Each row of numbers belongs to one of the objects below and depends on some of the facts about them. Some rows are named. Which object is each other row?

Some facts about the objects:
(gestim, mizis, bufli); (plokur, mizis, triflogu); (dreskugen, mizis, klosezek); (grotrol, mizis, dalope); (stovi, mizis, gutre); (beros, mizis, stobra)
(meplestur, mizis, kloske); (teflame, mizis, solil); (skefli, mizis, flomugrol); (plomum, mizis, fekir); (klatem, mizis, skefli); (boti, mizis, dredros)
(triflogu, mizis, taplen); (troklur, mizis, grepo); (fedal, mizis, pliba); (trofor, mizis, stegase); (fonu, mizis, druzun); (gutre, mizis, bilim)
(situ, mizis, suzak); (roskor, mizis, bami); (tizedi, mizis, lalo); (lipim, mizis, tozos); (flegru, mizis, plodrofo); (noki, mizis, stovi)
(klazel, mizis, sema); (stidrel, mizis, sizaklom); (demor, mizis, skenel); (tuser, mizis, noki); (pliba, mizis, gopu); (sofol, mizis, zupla)
(zepo, mizis, demor); (pizo, mizis, treplon); (lupas, mizis, befen); (bami, mizis, gise); (skanu, mizis, bestur); (skenel, mizis, nakur)
(nakur, mizis, grotrol); (kevol, mizis, kodris); (stokler, mizis, troklur); (ziste, mizis, kleklor); (kodas, mizis, zizastan); (kodris, mizis, stosto)
(drilegril, mizis, plomum); (lalo, mizis, fedal); (zupla, mizis, mugrer); (godimur, mizis, drunak); (rurok, mizis, plokur); (zizastan, mizis, skanu)
(treplon, mizis, situ); (vokanuk, mizis, lupum); (sotoskes, mizis, migriflo); (klabis, mizis, pirun); (kliple, mizis, roflel); (migriflo, mizis, beros)
(kloplumos, mizis, lupas); (tibron, mizis, stidrel); (tribi, mizis, flusas); (zezos, mizis, rokligrer); (kluflak, mizis, zepo); (klebra, mizis, trofor)
(stobra, mizis, kodas); (sizaklom, mizis, dreskugen); (dalope, mizis, stiza); (druzun, mizis, skapli); (fekir, mizis, tizedi); (zupal, mizis, drilegril)
(kleklor, mizis, musore); (zostos, mizis, tusek); (ladram, mizis, plofomin); (roflel, mizis, dronul); (poganok, mizis, zupal); (debi, mizis, gestim)
(butrum, mizis, desta); (pirun, mizis, truklus); (tozos, mizis, klatem); (klosezek, mizis, tuser); (plofomin, mizis, nuklastur); (befen, mizis, rofli)
(tusek, mizis, teflame); (suzak, mizis, tribi); (drogra, veskel, migriflo); (dreskugen, veskel, skefli); (tubu, veskel, dredros); (beros, veskel, floklar)
(gresopu, veskel, bami); (bestur, veskel, rokligrer); (teflame, veskel, flabevak); (regu, veskel, zizastan); (truklus, veskel, kloplumos); (taplen, veskel, miplin)
(loklar, veskel, rofli); (klatem, veskel, tromos); (rofli, veskel, lalo); (troklur, veskel, kodris); (fedal, veskel, dronul); (fonu, veskel, fekir)
(gutre, veskel, brugos); (draki, veskel, tizedi); (naklun, veskel, kodas); (nuklastur, veskel, drunak); (noki, veskel, skapli); (solil, veskel, tuser)
(klazel, veskel, plofomin); (stidrel, veskel, roskor); (demor, veskel, stegase); (tuser, veskel, butrum); (zefar, veskel, naklun); (bokes, veskel, debi)
(sofol, veskel, gresopu); (grotrar, veskel, kluflak); (pizo, veskel, tusek); (mugrer, veskel, fisul); (drome, veskel, skomus); (bufli, veskel, klabis)
(skanu, veskel, mugrer); (flomugrol, veskel, druzun); (rusten, veskel, tubu); (gogrul, veskel, dreskugen); (gise, veskel, taplen); (skenel, veskel, flegru)
(stokler, veskel, teflame); (desta, veskel, befen); (ziste, veskel, tistisar); (kodas, veskel, nuklastur); (kodris, veskel, boti); (disi, veskel, noki)
(bretedrin, veskel, pirun); (rokligrer, veskel, lobik); (tromos, veskel, truklus); (vostin, veskel, lupum); (sema, veskel, flomugrol); (drepleri, veskel, beros)
(klabis, veskel, donal); (kliple, veskel, muzis); (kloplumos, veskel, bretedrin); (tibron, veskel, zepor); (flusas, veskel, musore); (drunak, veskel, bestur)
(zezos, veskel, bokes); (klebra, veskel, klazel); (dronul, veskel, bustum); (sizaklom, veskel, klebra); (druzun, veskel, stiza); (fekir, veskel, skanu)
(kleklor, veskel, drome); (zostos, veskel, tibron); (brupir, veskel, bufli); (poganok, veskel, stobra); (debi, veskel, brupir); (butrum, veskel, zefar)
(pirun, veskel, treplon); (floklar, veskel, kliple); (bustum, veskel, sizaklom); (dredros, veskel, zostos); (lobik, veskel, loklar); (brugos, veskel, meplestur)
(tistisar, veskel, klosezek); (miplin, veskel, regu); (befen, veskel, zupal); (suzak, veskel, vagre); (lupum, zisin, stovi); (stegase, zisin, roflel)
(stegase, zisin, kodas); (stegase, zisin, fekir); (gestim, zisin, pliba); (flabevak, zisin, tibron); (flabevak, zisin, dalope); (flabevak, zisin, taplen)
(dreskugen, zisin, bilim); (dreskugen, zisin, stokler); (tubu, zisin, stosto); (tubu, zisin, stagu); (regu, zisin, rokligrer); (regu, zisin, zupal)
(regu, zisin, skivo); (muzis, zisin, fonu); (muzis, zisin, taplen); (truklus, zisin, poganok); (boti, zisin, kleklor); (boti, zisin, tibron)
(trofor, zisin, zezos); (gutre, zisin, klebra); (gutre, zisin, dalope); (roskor, zisin, fisul); (tizedi, zisin, kloplumos); (tizedi, zisin, drome)
(naklun, zisin, grotrol); (lipim, zisin, plomum); (lipim, zisin, klabis); (lipim, zisin, nisofa); (solil, zisin, flole); (solil, zisin, nakur)
(solil, zisin, zuskepem); (solil, zisin, klabis); (solil, zisin, dalope); (solil, zisin, kodris); (klazel, zisin, ziste); (grepo, zisin, zuskepem)
(zefar, zisin, nisofa); (zefar, zisin, noki); (zepo, zisin, floklar); (bami, zisin, desta); (bami, zisin, pizo); (bami, zisin, vokanuk)
(rusten, zisin, grotrar); (rusten, zisin, troklur); (skenel, zisin, pliba); (skenel, zisin, plomum); (skenel, zisin, stagu); (vagre, zisin, klabis)
(vagre, zisin, zupal); (vagre, zisin, noki); (bretedrin, zisin, skanu); (bretedrin, zisin, klebra); (bretedrin, zisin, nisofa); (brezi, zisin, gise)
(rurok, zisin, flole); (rurok, zisin, poganok); (treplon, zisin, bilim); (vostin, zisin, nuklastur); (vostin, zisin, teflame); (vostin, zisin, bestur)
(sotoskes, zisin, fonu); (sotoskes, zisin, brugos); (drepleri, zisin, noki); (drepleri, zisin, stobra); (drepleri, zisin, zizastan); (kliple, zisin, bustum)
(kliple, zisin, stobra); (flusas, zisin, gresopu); (drunak, zisin, zuskepem); (drunak, zisin, zupal); (kluflak, zisin, kleklor); (sizaklom, zisin, mugrer)
(sizaklom, zisin, loklar); (sizaklom, zisin, demor); (sizaklom, zisin, kloske); (zostos, zisin, godimur); (zostos, zisin, meplestur); (zostos, zisin, butrum)
(brupir, zisin, dalope); (brupir, zisin, brugos); (brupir, zisin, rokligrer); (brupir, zisin, triflogu); (pirun, zisin, godimur); (pirun, zisin, draki)
(pirun, zisin, pizo); (dredros, zisin, zizastan); (lobik, zisin, zizastan); (tistisar, zisin, drilegril); (plofomin, zisin, floklar); (zepor, zisin, kleklor)
(zepor, zisin, fedal)

Some rows with their names:
tusek: [ -3  12   8  -4   5   7  -2  -1   2  -3   1  -6  11   4   4   6   4 -15
 -10   2  -6  -6  13   2  -1   7 -12  -2  -4  12   7]
troklur: [  8   7   2 -11  -5   3  -5  -1   4  -3   0  -4   5   7  -4  11   6  -9
   4  -3   4  -6   5   3  -9  10 -14   0  -5   2   5]
flusas: [  2   8   9  -2 -11  -4   0  -2   5   6 -10   3   3  10   4  12  -2   1
   1  -8  16  -3   3   0  -3   5  -8  -5  -8   9  -4]
teflame: [  1  11   6  -7   0   7  -6  -1   2   0  -1  -4  10   4   3   8   2 -14
  -1  -1  -4   5   8   1  -2   9 -12  -2  -5   8   6]
kleklor: [ -4  13   3 -10  -8   9  -8   3  -1   9  -1   8   3  14  -3  13  -1  -4
  -6  -7  -2  -2  -1   4 -12   5 -16  -5  -1   5   9]
regu: [ -2  12   6   3  -1  -1  11  -1   5   2   2  -2   3   9  10   6   2 -14
  -8  -2   8  -7  11   0   0   3  -8  -1  -7   0   3]
gresopu: [  0   2   2  -2   0   8  -8   1   1  -2  -6  -2   9   5   0  11   3 -19
   0  -3 -12   9   8   2  -5   6  -9  -2  -5   3  10]
demor: [ -3   8   1  -8  -8   9  -3  -4   4  -7  -9   1   1  11  -1  21   6 -11
   3  -7   0  -4  12   8 -10   9  -9  -2  -5   4   9]
trofor: [ 11   7   7   1  -3   2   5   0   4   0  -1   1   5   5   7   8   0 -13
  -7  -2  -1  -3   8  -2  -2   3 -10  -3  -9   4   0]
dreskugen: [ -5  10   5  -8   0   3   8   1   5  -2  -3   2   6  -6   5  -8  -9 -10
  -9  -7  -9  -2   6  -4   3   4  -4  -2  -7   9  -2]
drome: [ -5   6   6  -5  -4   5  -6  -3   0   1 -10  -1   7   9  -3  12   3 -12
   2  -5  -1  -6   7   9  -7   5 -12  -3  -5   9   7]
truklus: [ 6  5  8  4 -4 -1  3  2  5  0  0 -1  5  4  6  9  2 -9 -8 -2  3 -3  6 -5
 -1  4 -8 -4 -8  6 -1]
gopu: [ 13   5  12  -5   6   1 -14   3   5   9  -6  -3   6   4   3  30  16 -13
 -14  -2   7  12  15   3  -7   7 -10   0  -4  14   8]
drilegril: [  5  11   2   0  -5   9  -4  -1  -4  -2   4  -7  12  16  -7  13   5  -6
   5   7   1  13   9   9   1   4 -17  -4  -8   6   1]
skenel: [ 21   7   1   1  -3   7   5   0   4  -3   0   1   4   2  13   8   1 -14
  -2  -1  -2  15  10  -9  -1   5  -4  -2  -8  -1   2]
fedal: [ 23   9   8 -11   5   5 -13   3   3  10  -1   2   4   6   6  28  12 -11
 -13  -2   7  18  14   2 -12   6 -14   1  -4   7  10]
gise: [-7  9  4 -7 -3  6 -6  0  4  0 -4 -6  6  7  2  8  5 -3 -6 -3  9 -3  9  0
 -7 10 -9 -2 -3  4  4]
disi: [ 0 11  4 -9 -1  9 -3 -2  2 -2 -8 -5  7  8  5  8  4 -7 -7 -3  6  1 13  3
 -7  7 -9 -2 -4  1  8]

Name these rows:
No name comes twice in this set of rows, the named rows included.
[ 21   6   6  -1   1  -1   8   2   3  -5   9  -1   4   1   2  10   1 -25
  -3   3 -11 -10   5  -2  -3   4 -15  -1  -9   4   1] -> roskor
[  9  15   8  -1  -2   1   9   7   0   4  15   9   0  10  -1  14  -2 -15
 -15   0 -12 -22  -3  -2  -8   1 -23  -4  -4   7   3] -> boti
[-16   9  14  -4  -5  -2  -8  -3   3   4 -10  -2   9  10  -4  13   2  -7
   2  -7   5 -16   5  11  -2   8 -13  -5  -6  23   3] -> musore
[-22  10   3  -3  -4  10   0   0   4 -10  -3  -4   4  11  -1  18   8  -9
  -6  -4  -2  -6  16   6  -3   9  -5  -2  -3  12   7] -> skanu
[ -2   7   5  -7  -3   2  -3  -1   4  -4   3  -5   5   7  -5  10   6 -14
   3  -2  -1 -12   5   4  -8   8 -15   0  -5   6   6] -> kodris
[-10  12   6   9   5  -1  14   1   4   5  -2  -4   7  10  10   8  -1 -26
  -8  -4   0  -3  16   2   3   0  -4  -3  -7   1   5] -> vagre
[ -1   4   5  -3   4   1  -6  -1   0   9  -2  -6  11   6   3  -2   1 -11
  -5  -1   5   1   2   5  -5   2 -15  -2  -4   1   9] -> dalope
[  1   6   4  -1   0   9  -4   0  -2  -2  -2  -6   7  15  -4  20   9  -9
  -9   4   4   6  15  10  -6   4 -14  -3  -6   3   7] -> fekir
[-20   7   9  -1   2   7  -4   1   3  -2  -6  -7   9   7   2   6   6 -10
 -13  -1   0 -11  12   4  -2   6  -9  -4  -3  13   7] -> skapli
[ -5   4   6  -2  -3   1 -12   2   3   2  -3  -3  10   6  -4  12   3 -12
   8  -6  -1   2   2   1  -4   9 -11  -3  -5  10   4] -> flomugrol
[ 14  17   5 -12  -2   9  -4  -6   1   2  -4  -1   9   5   7   6   0 -10
   2  -2   2   9   9   2  -3   9 -11  -1  -6   4   7] -> zezos

The same objects again, as new rows of numbers:
Some objects and their rows:
drunak: [ 7 -3 12 -5  1 19  5 -2 -2  8  0 -6 17]
fedal: [-30  22 -10  12  17  -8  -7   1  -3   5   1   1  -7]
sofol: [ -4   0   2  -5 -13   0  -9   4 -10  -4   9   2  -7]
tistisar: [  1  -5 -14   1 -12   5   5   5   2   2 -14  -4  14]
brugos: [ -3  13   6   5  12  -8 -16  -5 -16  -8  14  10 -16]
kliple: [ 53 -12  -3 -10  -8  10  10  20  33 -12 -11 -11 -28]
noki: [ 19   5  32  -2  29  -6  -5  -8   8  -3  19   0 -34]
zostos: [ -5  11   5 -23 -42  10  15  16  12 -15  16  -8   0]
draki: [-32  23  21 -14  -7   3   7  -3  -6  -1  25   3  -7]
rusten: [ -4   1 -18   1  -8   9   2   6   6   2 -20  -4  14]
bilim: [-15   1  -5  16  21  -2  -2 -13  -3  20 -16   2   7]
musore: [ 25 -15 -26   9  -4   8   6  -1  -6  14 -34   1   4]
skapli: [ 14 -13 -24  10   1   6  16   5 -11  11 -20   1  16]
kloske: [-17  -4 -14  18  12  -4   6 -10 -21  16 -13   3  21]
dalope: [ -1  14  19   2  18  -9 -29 -14 -20  -6  23  13 -26]
plofomin: [ 19 -14 -10   0 -16   9  -2   3   8  -3 -19   1   6]
zepo: [  0 -10  -8  -2 -15   5  -1   1  -3   3 -14  -2  15]
vagre: [ 42 -10   6 -13  -6   9   8  11  18 -18  -1  -5   0]

Name these rows:
No name comes twice in this set of rows, the named rows included.
[ -4  19  17   0  11  -9  -9   3   4 -13  31   0 -31] -> poganok
[-39  24  30 -20 -22  -9   8   3 -19 -15  52   4  -7] -> godimur
[  6  -3  11   5  28  -4   3  -7   9  12 -10  -1  -1] -> stosto
[ -9   1   7   0 -12  -8  -6   0  -9  -6  13  -1 -12] -> kloplumos
[ 15   7  26  -2  30  -9   4  -1  13  -4  18  -2 -27] -> plomum
[ -8   3 -14  14  15   2  13  -3   6  13 -20   1  18] -> gopu
[  8   3  19   3  26  -8   5  -3  13   3  12  -2 -20] -> pliba
[ 13  -2  -8   3  -8  -1 -10   1  -5   2  -1  -1 -31] -> ziste
[ -2   4  20   0  23   3 -20 -21  -3  12  11   6 -11] -> rokligrer
[  8   0  20   0  19  -7  -3  -7   3   2  11  -3 -21] -> stagu
[  3  -4 -11  -3 -35  -2 -15   8 -11 -19   7   3   0] -> kluflak

